Below are the code and all the weights of a small trained network. Each question names an input and a target symbol and asks about switching units off, where a switched-off unit gives its printed mean instead of its output.

import numpy as np


def w(rows, s, z=0):
    codes = np.array(rows[::2]) - 128.0
    scale = np.full(codes.shape[1], s)
    scale[-1] = z or s
    return codes * scale


def f(y):
    return np.maximum(y, 0)


def softmax(a):
    e = np.exp(a - a.max(-1, keepdims=True))
    return e / e.sum(-1, keepdims=True)


def log_softmax(a):
    a = a - a.max(-1, keepdims=True)
    return a - np.log(np.exp(a).sum(-1, keepdims=True))


def net(x, mask):
    ids = ['γζθμξπ'.index(c) for c in x.split()]
    T = len(ids)
    res = E[ids] + P[:T]
    r = res
    for j in range(2):
        rows = slice(4 * j, 4 * j + 4)
        q, k, v = (r @ M[0][rows].T for M in (Q, K, V))
        z = softmax(np.where(np.tri(T) > 0, q @ k.T / 4**0.5, -1e9)) @ v
        o = O[0][rows]
        res = res + np.where(mask[j], z, o[:, -1]) @ o[:, :-1]
    y = f(res @ A[0][:, :-1].T + A[0][:, -1])
    res = res + np.where(mask[2:6], y, B[0][:, -1]) @ B[0][:, :-1]
    return log_softmax(res[-1] @ U[:, :-1].T + U[:, -1])


Q, K, V, O, A, B = {}, {}, {}, {}, {}, {}
E = w([
[150,70,67,212,184,120],'γ',
[119,113,63,1,94,111],'ζ',
[102,85,187,173,53,40],'θ',
[98,72,109,48,175,236],'μ',
[74,203,104,116,121,201],'ξ',
[157,147,188,178,182,147],'π',
],0.016)
P = w([
[7,87,103,122,193,51],'0',
[52,78,102,157,155,84],'1',
[66,99,103,168,148,110],'2',
[81,114,100,166,172,144],'3',
[97,144,106,155,189,169],'4',
[107,160,107,148,213,193],'5',
[142,147,118,193,219,183],'6',
],0.013)
Q[0] = w([
[145,115,195,191,99,192],'H0',
[129,145,130,94,113,66],'H0',
[151,127,86,66,139,163],'H0',
[137,143,73,150,188,93],'H0',
[148,69,25,108,198,248],'H1',
[44,70,113,209,100,95],'H1',
[2,183,108,219,151,120],'H1',
[155,92,139,59,35,149],'H1',
],0.011)
K[0] = w([
[195,106,184,183,186,130],'H0',
[28,139,85,92,93,53],'H0',
[151,65,84,114,146,156],'H0',
[116,176,148,78,54,205],'H0',
[187,133,86,191,105,247],'H1',
[89,136,186,138,82,156],'H1',
[159,176,198,176,133,71],'H1',
[130,53,67,89,97,91],'H1',
],0.012)
V[0] = w([
[145,83,129,75,113,135],'H0',
[170,36,170,129,161,140],'H0',
[147,121,157,84,124,251],'H0',
[145,136,104,114,113,89],'H0',
[151,182,208,125,175,100],'H1',
[122,140,90,122,142,60],'H1',
[101,180,134,148,74,168],'H1',
[197,125,121,181,166,70],'H1',
],0.012)
O[0] = w([
[209,66,162,113,108,205,99],'H0',
[123,124,99,140,182,70,152],'H0',
[190,101,66,129,104,110,78],'H0',
[125,105,150,142,158,119,47],'H0',
[73,59,146,124,56,142,24],'H1',
[254,161,101,160,84,131,175],'H1',
[80,134,126,189,110,140,4],'H1',
[122,104,194,91,104,131,147],'H1',
],0.0095,0.004)
A[0] = w([
[199,121,63,154,59,148,2],'N0',
[96,112,109,41,113,22,2],'N1',
[1,87,155,159,111,176,126],'N2',
[114,7,163,231,156,206,141],'N3',
],0.0075,0.0013)
B[0] = w([
[107,146,137,136,51,86,173],'N0',
[146,162,89,107,56,167,156],'N1',
[142,118,108,1,78,151,254],'N2',
[125,140,168,126,55,157,222],'N3',
],0.01,0.0067)
U = w([
[87,125,119,137,192,42,46],'γ',
[163,154,218,148,135,197,159],'ζ',
[132,169,194,163,134,143,155],'θ',
[196,187,103,115,53,38,33],'μ',
[107,254,122,198,74,151,35],'ξ',
[74,80,159,92,64,93,251],'π',
],0.0094,0.0012)

Each question gives the input, a string of symbols that net reads in full, and the target symbol t.
The units are the heads (4 rows each of Q, K, V and O) and the neurons (one row each of A and B). Each row of codes is followed by its name. A weight is (code - 128) times the scale printed after its matrix; where a second scale follows, it is the last column's (O, A, B and U).
mask holds one flag per unit, heads first, then neurons. A switched-off unit (its flag False) gives its mean, the last column of its rows in O or B, instead of its output. The means were averaged over made-up inputs and are rounded, as every weight is.
A unit's drop is (log p(t) with every unit on - log p(t) with that unit switched off) / (log p(t) with every unit on - log p(t) with every unit switched off).
The circuit of an input: a set's keep is (log p(t) with only the set's units on - log p(t) with every unit switched off) / (log p(t) with every unit on - log p(t) with every unit switched off). Starting from all 6 units, units are removed one at a time, each time the one whose removal leaves the highest keep (on an exact tie, the one counted first), for as long as the keep stays at least 0.8.
units of the circuit, in order: the units of the circuit, biggest drop first
k most important neurons: the k neurons with the biggest drops, biggest first
which heads matter: for each layer, one digit per head in row order, 1 if its drop is at least 0.15 and else 0, layers parted by /
drop when u is switched off: that unit's drop, to one decimal
input ξ θ θ ξ ζ ζ, target ξ: units of the circuit, in order	H1
input γ γ ζ γ, target ζ: units of the circuit, in order	H0, H1
input ζ ξ θ γ, target ξ: which heads matter	11
input μ μ μ, target γ: which heads matter	01
input μ ζ γ γ ζ, target ζ: units of the circuit, in order	H0, H1
input θ ζ μ γ γ, target μ: which heads matter	10
input ζ π π μ ζ, target γ: 2 most important neurons	N3, N2
input γ γ θ ζ μ, target γ: which heads matter	11
input π θ γ γ γ, target γ: which heads matter	10
input γ ζ ξ γ, target ξ: drop when H1 is switched off	0.3
input γ ζ ξ π γ, target π: drop when H1 is switched off	1.4
input μ γ ξ π, target π: drop when H1 is switched off	1.5
input ζ γ γ π μ γ ζ, target ζ: drop when N2 is switched off	0.1
